Here is a tiny trained network, its code and every weight. The questions are about switching its units off for an input and a target symbol, where a switched-off unit gives its printed mean instead of its output.

import numpy as np


def w(rows, s, z=0):
    codes = np.array(rows[::2]) - 128.0
    scale = np.full(codes.shape[1], s)
    scale[-1] = z or s
    return codes * scale


def f(y):
    return np.maximum(y, 0)


def softmax(a):
    e = np.exp(a - a.max(-1, keepdims=True))
    return e / e.sum(-1, keepdims=True)


def log_softmax(a):
    a = a - a.max(-1, keepdims=True)
    return a - np.log(np.exp(a).sum(-1, keepdims=True))


def net(x, mask):
    ids = ['Σαβγζτω'.index(c) for c in x.split()]
    T = len(ids)
    res = E[ids] + P[:T]
    q, k, v = (res @ M[0].T for M in (Q, K, V))
    z = softmax(np.where(np.tri(T) > 0, q @ k.T / 3**0.5, -1e9)) @ v
    res = res + np.where(mask[0], z, O[0][:, -1]) @ O[0][:, :-1]
    y = f(res @ A[0][:, :-1].T + A[0][:, -1])
    res = res + np.where(mask[1:25], y, B[0][:, -1]) @ B[0][:, :-1]
    return log_softmax(res[-1] @ U[:, :-1].T + U[:, -1])


Q, K, V, O, A, B = {}, {}, {}, {}, {}, {}
E = w([
[157,105,176,167],'Σ',
[176,107,4,69],'α',
[178,117,142,77],'β',
[178,130,132,114],'γ',
[132,61,199,127],'ζ',
[205,181,136,136],'τ',
[115,23,121,132],'ω',
],0.017)
P = w([
[190,72,147,139],'0',
[135,169,151,48],'1',
[238,75,156,135],'2',
[112,169,135,87],'3',
[202,111,128,97],'4',
[88,147,109,137],'5',
[161,146,119,59],'6',
[95,151,64,195],'7',
[116,186,186,3],'8',
],0.017)
Q[0] = w([
[214,92,122,182],'H1',
[252,63,181,11],'H1',
[177,78,99,229],'H1',
],0.011)
K[0] = w([
[45,91,117,132],'H1',
[9,211,90,191],'H1',
[39,224,133,115],'H1',
],0.012)
V[0] = w([
[24,72,150,122],'H1',
[117,81,254,90],'H1',
[114,173,232,243],'H1',
],0.0086)
O[0] = w([
[167,79,248,75,3],'H1',
[96,195,186,97,211],'H1',
[197,159,160,176,9],'H1',
],0.016,0.0041)
A[0] = w([
[124,98,163,109,191],'N1',
[128,44,53,153,19],'N2',
[103,106,139,188,219],'N3',
[127,138,91,100,137],'N4',
[128,189,99,168,133],'N5',
[112,255,136,40,83],'N6',
[119,119,59,97,56],'N7',
[153,185,132,61,221],'N8',
[190,148,176,158,131],'N9',
[120,169,74,197,151],'N10',
[134,95,80,60,103],'N11',
[213,118,150,77,24],'N12',
[103,67,169,142,44],'N13',
[254,129,193,154,98],'N14',
[109,113,148,93,232],'N15',
[137,151,85,163,72],'N16',
[182,90,145,79,42],'N17',
[130,81,95,175,142],'N18',
[169,170,71,146,122],'N19',
[231,52,124,146,103],'N20',
[222,88,159,220,123],'N21',
[78,187,164,42,89],'N22',
[114,90,175,65,59],'N23',
[116,133,86,67,3],'N24',
],0.012,0.0047)
B[0] = w([
[107,153,85,94,171],'N1',
[179,90,200,114,246],'N2',
[215,194,136,35,154],'N3',
[50,113,202,158,205],'N4',
[185,101,197,68,191],'N5',
[98,57,99,199,254],'N6',
[145,113,136,153,246],'N7',
[32,63,115,79,242],'N8',
[113,6,78,125,197],'N9',
[86,143,212,80,213],'N10',
[107,127,184,180,246],'N11',
[96,161,205,190,193],'N12',
[90,217,154,155,143],'N13',
[50,108,125,172,234],'N14',
[125,157,102,28,190],'N15',
[134,160,130,98,173],'N16',
[103,199,148,194,174],'N17',
[198,180,147,116,185],'N18',
[114,161,60,62,206],'N19',
[222,235,47,254,184],'N20',
[119,106,34,131,178],'N21',
[176,131,99,110,216],'N22',
[205,167,120,183,178],'N23',
[192,156,212,210,206],'N24',
],0.0052,0.011)
U = w([
[154,133,98,254,43],'Σ',
[232,38,165,115,78],'α',
[118,44,93,39,251],'β',
[185,131,144,114,221],'γ',
[90,110,211,139,89],'ζ',
[250,128,99,108,91],'τ',
[193,191,232,171,45],'ω',
],0.0076,0.0027)

Each question gives the input, a string of symbols that net reads in full, and the target symbol t.
The units are the heads (3 rows each of Q, K, V and O) and the neurons (one row each of A and B). Each row of codes is followed by its name. A weight is (code - 128) times the scale printed after its matrix; where a second scale follows, it is the last column's (O, A, B and U).
mask holds one flag per unit, heads first, then neurons. A switched-off unit (its flag False) gives its mean, the last column of its rows in O or B, instead of its output. The means were averaged over made-up inputs and are rounded, as every weight is.
A unit's drop is (log p(t) with every unit on - log p(t) with that unit switched off) / (log p(t) with every unit on - log p(t) with every unit switched off).
The circuit of an input: a set's keep is (log p(t) with only the set's units on - log p(t) with every unit switched off) / (log p(t) with every unit on - log p(t) with every unit switched off). Starting from the 12 units with the biggest drops (on a tie, the unit counted first), units are removed one at a time, each time the one whose removal leaves the highest keep (on an exact tie, the one counted first), for as long as the keep stays at least 0.8.
circuit, biggest first: the units of the circuit, biggest drop first
unit that matters most: the unit with the biggest drop
k most important neurons: the k neurons with the biggest drops, biggest first
drop when u is switched off: that unit's drop, to one decimal
input Σ ω α ω ζ α γ β, target β: circuit, biggest first : [H1]
input γ γ β ω Σ ζ, target β: circuit, biggest first : [N24; N11]
input Σ ζ β β ζ τ Σ τ, target ζ: circuit, biggest first : [N10; N20]
input Σ Σ α ζ β, target ζ: circuit, biggest first : [H1; N8; N14]
input Σ τ Σ β β ζ α, target ζ: circuit, biggest first : [H1; N8; N12]
input Σ α Σ ζ Σ, target ζ: circuit, biggest first : [H1; N14; N8]
input Σ Σ β Σ β ω α α τ, target α: circuit, biggest first : [H1; N2; N24]
input β α α, target α: circuit, biggest first : [H1; N2; N24; N11]
input ω τ ω ζ, target β: circuit, biggest first : [N24; N11; N12]
input γ ζ τ Σ Σ ζ ω β, target β: circuit, biggest first : [N24; N20; N12]
input ζ τ Σ Σ ζ ω ζ, target ω: circuit, biggest first : [H1; N23; N17]
input α ζ τ Σ ζ, target Σ: 2 most important neurons : [N20; N14]
input ζ Σ Σ β Σ, target β: 3 most important neurons : [N24; N20; N11]
input γ τ τ γ Σ Σ Σ Σ, target ω: unit that matters most : N10
input β τ β, target τ: 2 most important neurons : [N19; N14]
input ζ β Σ, target β: 2 most important neurons : [N24; N20]
input ζ α ω τ Σ Σ Σ, target Σ: 2 most important neurons : [N20; N14]
input ω Σ τ, target Σ: 2 most important neurons : [N14; N20]
input ζ β α ζ Σ τ α, target τ: 2 most important neurons : [N19; N20]
input ζ Σ α α Σ Σ Σ γ, target β: most important neuron : [N24]
input Σ Σ γ α Σ β α ζ α, target ζ: drop when N10 is switched off : -0.1
input γ τ ω, target τ: drop when N3 is switched off : 0.1
input τ ω α τ τ ζ ζ α Σ, target α: drop when N19 is switched off : 0.0
input Σ Σ α Σ Σ α ω, target α: drop when H1 is switched off : 0.8
